Below are the code and all the weights of a small trained network. Each question names an input and a class and asks about switching units off, where a switched-off unit gives its printed mean instead of its output.

import numpy as np


def w(rows, s, z=0):
    codes = np.array(rows[::2]) - 128.0
    scale = np.full(codes.shape[1], s)
    scale[-1] = z or s
    return codes * scale


def f(y):
    return y / 2 * (1 + np.tanh(0.7978845608 * (y + 0.044715 * y**3)))


def log_softmax(a):
    a = a - a.max(-1, keepdims=True)
    return a - np.log(np.exp(a).sum(-1, keepdims=True))


def net(x, mask):
    res = np.array(x, float).reshape(1, 6) / 4 @ E
    y = f(res @ A[0][:, :-1].T + A[0][:, -1])
    res = res + np.where(mask, y, B[0][:, -1]) @ B[0][:, :-1]
    return log_softmax(res[-1] @ U[:, :-1].T + U[:, -1])


A, B = {}, {}
E = w([
[97,51,101],'x0',
[2,148,94],'x1',
[220,97,26],'x2',
[103,220,83],'x3',
[121,85,130],'x4',
[134,51,3],'x5',
],0.0079)
A[0] = w([
[113,67,92,179],'neuron 1',
[203,93,115,253],'neuron 2',
[151,141,157,222],'neuron 3',
[123,111,212,135],'neuron 4',
[209,138,115,165],'neuron 5',
[170,145,66,39],'neuron 6',
[53,163,162,244],'neuron 7',
[146,77,114,82],'neuron 8',
[117,117,183,115],'neuron 9',
[111,105,248,147],'neuron 10',
[137,104,127,139],'neuron 11',
[193,167,169,236],'neuron 12',
[74,153,86,209],'neuron 13',
[103,210,146,214],'neuron 14',
[137,62,112,97],'neuron 15',
[113,108,89,182],'neuron 16',
[177,95,141,11],'neuron 17',
],0.016,0.0048)
B[0] = w([
[120,57,105,221],'neuron 1',
[186,135,79,245],'neuron 2',
[224,158,144,170],'neuron 3',
[137,137,255,191],'neuron 4',
[215,129,71,208],'neuron 5',
[154,152,163,183],'neuron 6',
[78,160,149,240],'neuron 7',
[140,140,49,175],'neuron 8',
[165,150,166,163],'neuron 9',
[154,170,232,227],'neuron 10',
[164,89,129,147],'neuron 11',
[206,129,148,212],'neuron 12',
[6,91,163,211],'neuron 13',
[100,196,96,217],'neuron 14',
[131,105,67,191],'neuron 15',
[105,63,150,189],'neuron 16',
[93,145,112,156],'neuron 17',
],0.0093,0.011)
U = w([
[231,145,114,45],'0',
[42,38,156,198],'1',
[159,34,50,71],'2',
[40,206,123,254],'3',
[188,133,255,104],'4',
],0.008,0.0016)

Each question gives the input, the list of numbers given to net, and the class t.
The units are the neurons (one row each of A and B). Each row of codes is followed by its name. A weight is (code - 128) times the scale printed after its matrix; where a second scale follows, it is the last column's (A, B and U).
mask holds one flag per neuron, in row order. A switched-off neuron (its flag False) gives its mean, the last column of its row in B, instead of its output. The means were averaged over made-up inputs and are rounded, as every weight is.
A unit's drop is (log p(t) with every unit on - log p(t) with that unit switched off) / (log p(t) with every unit on - log p(t) with every unit switched off).
The circuit of an input: a set's keep is (log p(t) with only the set's units on - log p(t) with every unit switched off) / (log p(t) with every unit on - log p(t) with every unit switched off). Starting from the 12 units with the biggest drops (on a tie, the unit counted first), units are removed one at a time, each time the one whose removal leaves the highest keep (on an exact tie, the one counted first), for as long as the keep stays at least 0.8.
circuit, biggest first: the units of the circuit, biggest drop first
most important unit: the unit with the biggest drop
k most important neurons: the k neurons with the biggest drops, biggest first
drop when u is switched off: that unit's drop, to one decimal
input [-2,0,2,6,-5,-2], class 3: circuit, biggest first => neuron 14; neuron 2
input [7,0,2,7,6,2], class 1: circuit, biggest first => neuron 5; neuron 13
input [-8,-1,5,-1,-6,-6], class 0: most important unit => neuron 5
input [-5,1,1,-4,6,2], class 2: circuit, biggest first => neuron 10; neuron 4
input [-6,-6,2,4,6,-4], class 0: circuit, biggest first => neuron 5; neuron 13
input [7,-2,7,2,3,-3], class 2: circuit, biggest first => neuron 10; neuron 4
input [-3,7,6,1,6,3], class 1: 2 most important neurons => neuron 13; neuron 5
input [-7,8,2,6,4,8], class 1: circuit, biggest first => neuron 13; neuron 16
input [-7,5,1,-4,-1,5], class 1: 2 most important neurons => neuron 5; neuron 2
input [3,3,8,8,7,-2], class 1: drop when neuron 4 is switched off => -0.1
input [1,-8,2,-7,5,3], class 2: drop when neuron 15 is switched off => 0.2
input [2,-5,6,0,6,-7], class 0: drop when neuron 2 is switched off => 0.1
input [1,3,-1,-3,7,0], class 1: drop when neuron 12 is switched off => 0.2
